X =
[[105  95  95  79 113 110  94 100  63]
 [ 50 115  58 130  71  72  88 117 154]
 [123 112 225  21 151  61 154  95  97]
 [ 75 108  56  47 125 124  37 156  91]
 [ 89  76  77 217  21 103 128  35 144]
 [ 45  53 139 107  75 106 116  49 118]
 [123  64 202  81 103 173 123 105 141]
 [170  93 185 175  71  68 210  16  96]
 [ 28  57  76   3 135 157  17 126  57]
 [141  99  90 177  69  54 158  22  52]
 [105  61 171  98  90 134 131  63 102]
 [ 68  67  17 139  63 187  29 128 129]
 [ 30  56 128 137  46 141 106  74 179]
 [103  41 205  83  99 157 135  52 100]
 [ 32  59  83 106  78  54 110  24  59]]
X[0,0]	105
X[-8,3]	175
X[6,4]	103
X[-12,-8]	108
X[-1,-5]	78
X[12,5]	141
X[1,-3]	88
X[:, 2]	[95, 58, 225, 56, 77, 139, 202, 185, 76, 90, 171, 17, 128, 205, 83]
X[13,-7]	205
X[5,1]	53
X[-14,2]	58
X[7,4]	71
X[8,7]	126
X[-9,-4]	173
X[-12,8]	91
X[-13,6]	154
X[-15]	[105, 95, 95, 79, 113, 110, 94, 100, 63]
X[9,7]	22
X[2,3]	21
X[:, 6]	[94, 88, 154, 37, 128, 116, 123, 210, 17, 158, 131, 29, 106, 135, 110]
X[-3,-8]	56
X[7]	[170, 93, 185, 175, 71, 68, 210, 16, 96]
X[:, -2]	[100, 117, 95, 156, 35, 49, 105, 16, 126, 22, 63, 128, 74, 52, 24]
X[4,8]	144
X[-12,-6]	47
X[:, 1]	[95, 115, 112, 108, 76, 53, 64, 93, 57, 99, 61, 67, 56, 41, 59]
X[2,-2]	95
X[-7,-7]	76
X[-7,3]	3
X[6]	[123, 64, 202, 81, 103, 173, 123, 105, 141]
X[-1,-6]	106
X[:, -6]	[79, 130, 21, 47, 217, 107, 81, 175, 3, 177, 98, 139, 137, 83, 106]
X[-4,-5]	63
X[:, 0]	[105, 50, 123, 75, 89, 45, 123, 170, 28, 141, 105, 68, 30, 103, 32]
X[-11,-7]	77
X[-15,-1]	63

B =
array([[ 40,  38,  32,  -9],
       [ 37, -15, -21, -30],
       [ 71,  14,  31, -53],
       [  7,  23, -15,  26],
       [-13, -42, -35, -12],
       [ -3, -10,  -3,  -5],
       [-79,   7, -14,  73],
       [-59,  20,  28,  49],
       [ -5,  40,  25,  29],
       [ 18,  12, -12,   4]])
B[-10,-4] = 40
B[-2,-1] = 29
B[-7,-1] = 26
B[:, -4] = [40, 37, 71, 7, -13, -3, -79, -59, -5, 18]
B[:, -1] = [-9, -30, -53, 26, -12, -5, 73, 49, 29, 4]
B[4,3] = -12
B[1] = [37, -15, -21, -30]
B[7,2] = 28
B[-10,3] = -9
B[-1,1] = 12
B[-10,-2] = 32
B[3,-2] = -15
B[2,3] = -53
B[-5,3] = -5
B[:, 1] = [38, -15, 14, 23, -42, -10, 7, 20, 40, 12]
B[:, -2] = [32, -21, 31, -15, -35, -3, -14, 28, 25, -12]
B[-4,-3] = 7
B[7,-1] = 49
B[2,2] = 31
B[4,1] = -42
B[9,-1] = 4
B[-2,0] = -5
B[7,-4] = -59

grid = [[7, 46, -20, -11, -33, -31, 24, 11, -13, 11, 20, 21, 4, 31], [16, -23, -26, -21, 3, -6, -10, 23, -19, 2, 21, 19, -5, 1], [6, 60, -9, -8, -59, -53, 27, 5, -4, 14, 23, 18, 14, 42], [8, -18, -14, -7, 1, -3, -6, 5, -3, -2, 30, 32, 19, 6], [0, 34, -4, -13, -10, -4, 21, 16, -13, 16, -11, -13, -23, 9], [-5, 12, 13, 10, 5, 7, -3, -11, 6, -7, -16, -24, -7, -5], [2, -18, -8, 7, 8, 0, -10, 1, 1, -5, 22, 20, 17, 10], [0, -26, 0, -22, 35, 28, -26, 15, -22, 0, -13, -5, -21, -35], [-3, 14, 6, -9, -10, -1, 7, 15, -13, 13, -16, -19, -24, 0]]
Rows and columns are counted from 0.
row 0 col 0 = 7
row 8 col 10 = -16
row 7 col 12 = -21
row 3 col 11 = 32
row 5 col 11 = -24
row 1 col 2 = -26
row 8 col 11 = -19
row 6 col 13 = 10
row 2 col 2 = -9
row 2 col 8 = -4
row 6 col 10 = 22
row 4 col 0 = 0
row 6 col 3 = 7
row 6 col 4 = 8
row 0 col 10 = 20
row 6 col 0 = 2
row 6 col 11 = 20
row 3 col 4 = 1
row 2 col 3 = -8
row 7 col 5 = 28
row 8 col 7 = 15
row 6 col 7 = 1
row 5 col 4 = 5
row 3 col 2 = -14
row 3 col 5 = -3
row 7 col 4 = 35
row 1 col 3 = -21
row 1 col 8 = -19
row 4 col 1 = 34
row 8 col 2 = 6
row 2 col 10 = 23
row 2 col 12 = 14
row 3 col 10 = 30
row 5 col 3 = 10
row 4 col 8 = -13

a = 359  934  591  775  817  196  558  912  412  275  828
a[-11] -> 359
a[7] -> 912
a[10] -> 828

A =
4 5 3 0 2 0 5 10 5 1 -6 3 9
2 2 2 1 6 -3 3 0 -1 1 -7 1 3
7 7 4 1 12 -7 12 1 -2 3 -18 2 17
-1 5 3 -1 -15 15 2 22 21 1 4 3 4
13 -1 -3 4 61 -43 2 -49 -48 7 -32 -4 3
-2 1 2 -1 -8 6 -1 11 8 0 5 3 0
1 1 1 1 5 -3 1 -1 -2 0 -4 1 2
-3 1 1 0 -10 7 -2 7 7 0 6 1 -4
1 -23 -16 8 29 -29 -17 -67 -58 1 -2 -14 -26
A[-9, -13]: 4
A[:, -9]: [2, 6, 12, -15, 61, -8, 5, -10, 29]
A[0, 5]: 0
A[7]: [-3, 1, 1, 0, -10, 7, -2, 7, 7, 0, 6, 1, -4]
A[1, -1]: 3
A[-8, 4]: 6
A[3, 1]: 5
A[2, -9]: 12
A[-9, -1]: 9
A[6, -11]: 1
A[-2, 4]: -10
A[-9, -12]: 5
A[6, -9]: 5
A[1, -12]: 2
A[:, -13]: [4, 2, 7, -1, 13, -2, 1, -3, 1]
A[5, 4]: -8
A[-9, 4]: 2
A[-1, -10]: 8
A[2, 6]: 12
A[1]: [2, 2, 2, 1, 6, -3, 3, 0, -1, 1, -7, 1, 3]
A[-2, -12]: 1
A[:, 1]: [5, 2, 7, 5, -1, 1, 1, 1, -23]
A[6]: [1, 1, 1, 1, 5, -3, 1, -1, -2, 0, -4, 1, 2]
A[-2, 5]: 7
A[:, -1]: [9, 3, 17, 4, 3, 0, 2, -4, -26]
A[:, -10]: [0, 1, 1, -1, 4, -1, 1, 0, 8]
A[:, -2]: [3, 1, 2, 3, -4, 3, 1, 1, -14]
A[3, -6]: 22
A[-8, 9]: 1
A[2, 10]: -18
A[-5, 9]: 7
A[-2, -5]: 7
A[4, -12]: -1
A[8, -11]: -16
A[7, -7]: -2

data = ((-18, -14, 23, 15), (-16, 29, -18, -4), (-13, -19, 22, 7), (-62, -49, -3, 73))
data[0][0]: -18
data[2][2]: 22
data[2][3]: 7
data[2][-3]: -19
data[3][3]: 73
data[0][-2]: 23
data[:, -1]: [15, -4, 7, 73]
data[-1][-4]: -62
data[1][3]: -4
data[-3]: [-16, 29, -18, -4]
data[0][1]: -14
